Below are the code and all the weights of a small trained network. Each question names an input and a class and asks about switching units off, where a switched-off unit gives its printed mean instead of its output.

import numpy as np


def w(rows, s, z=0):
    codes = np.array(rows[::2]) - 128.0
    scale = np.full(codes.shape[1], s)
    scale[-1] = z or s
    return codes * scale


def norm(h):
    return h / np.sqrt((h * h).mean(-1, keepdims=True) + 1e-5)


def f(y):
    return np.maximum(y, 0)


def log_softmax(a):
    a = a - a.max(-1, keepdims=True)
    return a - np.log(np.exp(a).sum(-1, keepdims=True))


def net(x, mask):
    res = np.array(x, float).reshape(1, 4) / 4 @ E
    u = 0
    for l in range(4):
        y = f(norm(res) @ A[l][:, :-1].T + A[l][:, -1])
        res = res + np.where(mask[u : u + 9], y, B[l][:, -1]) @ B[l][:, :-1]
        u += 9
    return log_softmax(norm(res)[-1] @ U[:, :-1].T + U[:, -1])


A, B = {}, {}
E = w([
[122,140,114,120,142,149,99,156],'x0',
[216,125,124,23,218,108,117,48],'x1',
[202,92,129,180,123,75,53,153],'x2',
[132,102,109,183,103,199,116,3],'x3',
],0.0031)
A[0] = w([
[238,122,175,177,161,71,213,99,207],'L0N1',
[169,88,17,108,203,95,83,64,237],'L0N2',
[111,153,205,204,127,130,162,254,148],'L0N3',
[166,136,143,5,168,98,117,64,81],'L0N4',
[185,232,120,38,122,42,143,133,176],'L0N5',
[134,117,153,160,175,69,42,90,62],'L0N6',
[68,152,142,142,120,222,65,185,1],'L0N7',
[41,177,130,140,89,157,160,141,134],'L0N8',
[196,121,101,212,95,111,53,80,98],'L0N9',
],0.003,0.00096)
B[0] = w([
[135,136,84,125,142,190,78,197,200],'L0N1',
[98,105,113,186,103,218,141,139,232],'L0N2',
[167,56,40,115,104,111,188,89,252],'L0N3',
[112,118,133,141,123,179,174,183,233],'L0N4',
[77,72,37,56,183,148,57,105,227],'L0N5',
[112,182,133,115,127,121,105,254,172],'L0N6',
[116,101,144,135,104,124,163,88,181],'L0N7',
[195,116,144,107,117,180,205,44,222],'L0N8',
[119,214,209,83,128,146,135,71,207],'L0N9',
],0.0035,0.0028)
A[1] = w([
[118,186,95,83,101,140,151,111,49],'L1N1',
[207,100,141,180,108,73,64,193,101],'L1N2',
[108,33,110,130,122,132,135,103,122],'L1N3',
[105,122,120,163,95,158,119,161,125],'L1N4',
[148,195,124,38,150,137,76,116,251],'L1N5',
[87,151,109,131,3,124,131,148,167],'L1N6',
[199,168,166,140,106,112,101,149,60],'L1N7',
[124,115,96,103,104,96,101,184,73],'L1N8',
[128,119,128,136,99,132,90,145,125],'L1N9',
],0.005,0.0014)
B[1] = w([
[136,152,200,122,108,103,121,97,173],'L1N1',
[141,185,239,85,56,206,131,130,217],'L1N2',
[127,152,116,74,184,83,90,141,195],'L1N3',
[227,129,89,200,155,128,143,145,193],'L1N4',
[175,86,125,218,1,110,170,118,236],'L1N5',
[194,82,68,100,152,146,93,152,253],'L1N6',
[131,164,218,115,135,145,141,126,151],'L1N7',
[54,162,136,72,140,50,144,34,191],'L1N8',
[143,181,202,164,152,146,155,87,158],'L1N9',
],0.0029,0.0033)
A[2] = w([
[72,170,35,97,83,163,204,40,231],'L2N1',
[58,164,85,102,83,185,186,161,145],'L2N2',
[162,108,76,159,131,176,71,35,130],'L2N3',
[76,162,122,226,80,133,125,67,127],'L2N4',
[166,95,79,233,94,84,152,151,149],'L2N5',
[99,143,167,142,105,130,173,184,89],'L2N6',
[140,159,192,102,176,118,216,165,86],'L2N7',
[109,213,114,54,46,161,45,133,254],'L2N8',
[95,119,109,139,137,3,164,229,42],'L2N9',
],0.0034,0.0009)
B[2] = w([
[166,149,182,175,118,55,91,213,252],'L2N1',
[181,117,185,155,106,106,93,137,202],'L2N2',
[123,122,95,98,193,74,125,161,209],'L2N3',
[123,128,127,106,213,3,114,138,184],'L2N4',
[197,7,88,95,201,252,129,152,179],'L2N5',
[189,89,136,161,167,162,82,73,151],'L2N6',
[105,175,142,180,105,209,41,73,156],'L2N7',
[103,177,109,145,82,114,190,59,174],'L2N8',
[21,85,106,98,132,42,103,9,172],'L2N9',
],0.0034,0.0043)
A[3] = w([
[127,100,78,45,54,50,109,172,159],'L3N1',
[92,117,75,180,124,6,176,120,254],'L3N2',
[158,165,112,192,187,136,113,113,84],'L3N3',
[188,102,69,22,183,254,130,145,183],'L3N4',
[96,195,212,109,117,183,226,107,26],'L3N5',
[192,131,114,128,183,106,145,88,63],'L3N6',
[141,206,76,247,194,178,36,28,148],'L3N7',
[184,242,185,119,72,181,123,167,155],'L3N8',
[170,147,178,151,148,141,124,56,78],'L3N9',
],0.0036,0.00094)
B[3] = w([
[77,162,145,147,219,151,146,74,231],'L3N1',
[114,158,73,90,145,171,63,111,204],'L3N2',
[94,115,120,117,182,87,171,125,181],'L3N3',
[150,68,98,254,90,130,137,151,253],'L3N4',
[155,164,195,135,63,121,24,177,183],'L3N5',
[185,64,120,84,125,163,132,166,183],'L3N6',
[35,156,140,44,136,91,147,147,244],'L3N7',
[159,158,172,121,41,127,164,97,205],'L3N8',
[75,196,93,117,112,108,111,140,194],'L3N9',
],0.0045,0.0033)
U = w([
[180,21,51,207,153,184,179,153,242],'0',
[3,169,107,32,236,51,127,70,113],'1',
[164,231,252,145,41,131,131,119,2],'2',
],0.0074,0.00078)

Each question gives the input, the list of numbers given to net, and the class t.
The units are the neurons (one row each of A and B). Each row of codes is followed by its name. A weight is (code - 128) times the scale printed after its matrix; where a second scale follows, it is the last column's (A, B and U).
mask holds one flag per neuron, layer by layer. A switched-off neuron (its flag False) gives its mean, the last column of its row in B, instead of its output. The means were averaged over made-up inputs and are rounded, as every weight is.
A unit's drop is (log p(t) with every unit on - log p(t) with that unit switched off) / (log p(t) with every unit on - log p(t) with every unit switched off).
The circuit of an input: a set's keep is (log p(t) with only the set's units on - log p(t) with every unit switched off) / (log p(t) with every unit on - log p(t) with every unit switched off). Starting from the 12 units with the biggest drops (on a tie, the unit counted first), units are removed one at a time, each time the one whose removal leaves the highest keep (on an exact tie, the one counted first), for as long as the keep stays at least 0.8.
units of the circuit, in order: the units of the circuit, biggest drop first
unit that matters most: the unit with the biggest drop
top k neurons: the k neurons with the biggest drops, biggest first
top k neurons in layer l: the k neurons of layer l with the biggest drops, biggest first
drop of u: that unit's drop, to one decimal
input [6,-2,5,-1], class 2: units of the circuit, in order : (L1N2)
input [7,-4,-8,7], class 2: units of the circuit, in order : (L3N5, L2N1)
input [-1,-1,8,7], class 2: units of the circuit, in order : (L1N2, L0N5, L0N3)
input [-5,5,4,7], class 1: top 3 neurons : (L3N7, L0N9, L1N6)
input [4,2,-2,-1], class 0: top 3 neurons : (L0N9, L0N4, L1N2)
input [-8,5,6,3], class 2: top 2 neurons : (L0N6, L0N3)
input [-7,4,5,1], class 2: top 2 neurons : (L0N6, L0N3)
input [-7,0,3,2], class 2: top 2 neurons in layer 0 : (L0N5, L0N6)
input [-7,-5,5,-7], class 1: top 3 neurons : (L2N9, L1N8, L0N3)
input [-4,8,-8,0], class 0: top 3 neurons : (L0N5, L3N4, L1N2)
input [-7,2,7,-7], class 1: top 3 neurons in layer 0 : (L0N5, L0N8, L0N9)
input [-1,-6,-7,8], class 1: top 2 neurons in layer 2 : (L2N4, L2N3)
input [-4,-5,6,-6], class 1: top 2 neurons in layer 2 : (L2N9, L2N1)
input [-7,6,-4,6], class 0: top neuron in layer 3 : (L3N4)
input [1,1,0,-1], class 0: top 2 neurons : (L0N4, L0N2)
input [-4,7,-6,1], class 0: top 4 neurons : (L0N5, L1N2, L0N9, L3N4)
input [5,4,-5,2], class 2: top 3 neurons : (L0N3, L1N6, L2N5)
input [1,-8,-2,-7], class 0: top 2 neurons in layer 0 : (L0N8, L0N5)
input [-8,0,4,4], class 1: top 2 neurons : (L3N7, L0N2)
input [-1,-3,-4,5], class 1: unit that matters most : L1N2
input [-3,2,-3,-2], class 2: top 2 neurons in layer 1 : (L1N6, L1N5)
input [-5,8,-5,-5], class 0: top 2 neurons : (L0N5, L3N4)
input [6,8,0,-1], class 0: drop of L1N6 : 0.0
input [6,-2,5,-8], class 1: drop of L2N9 : 0.1
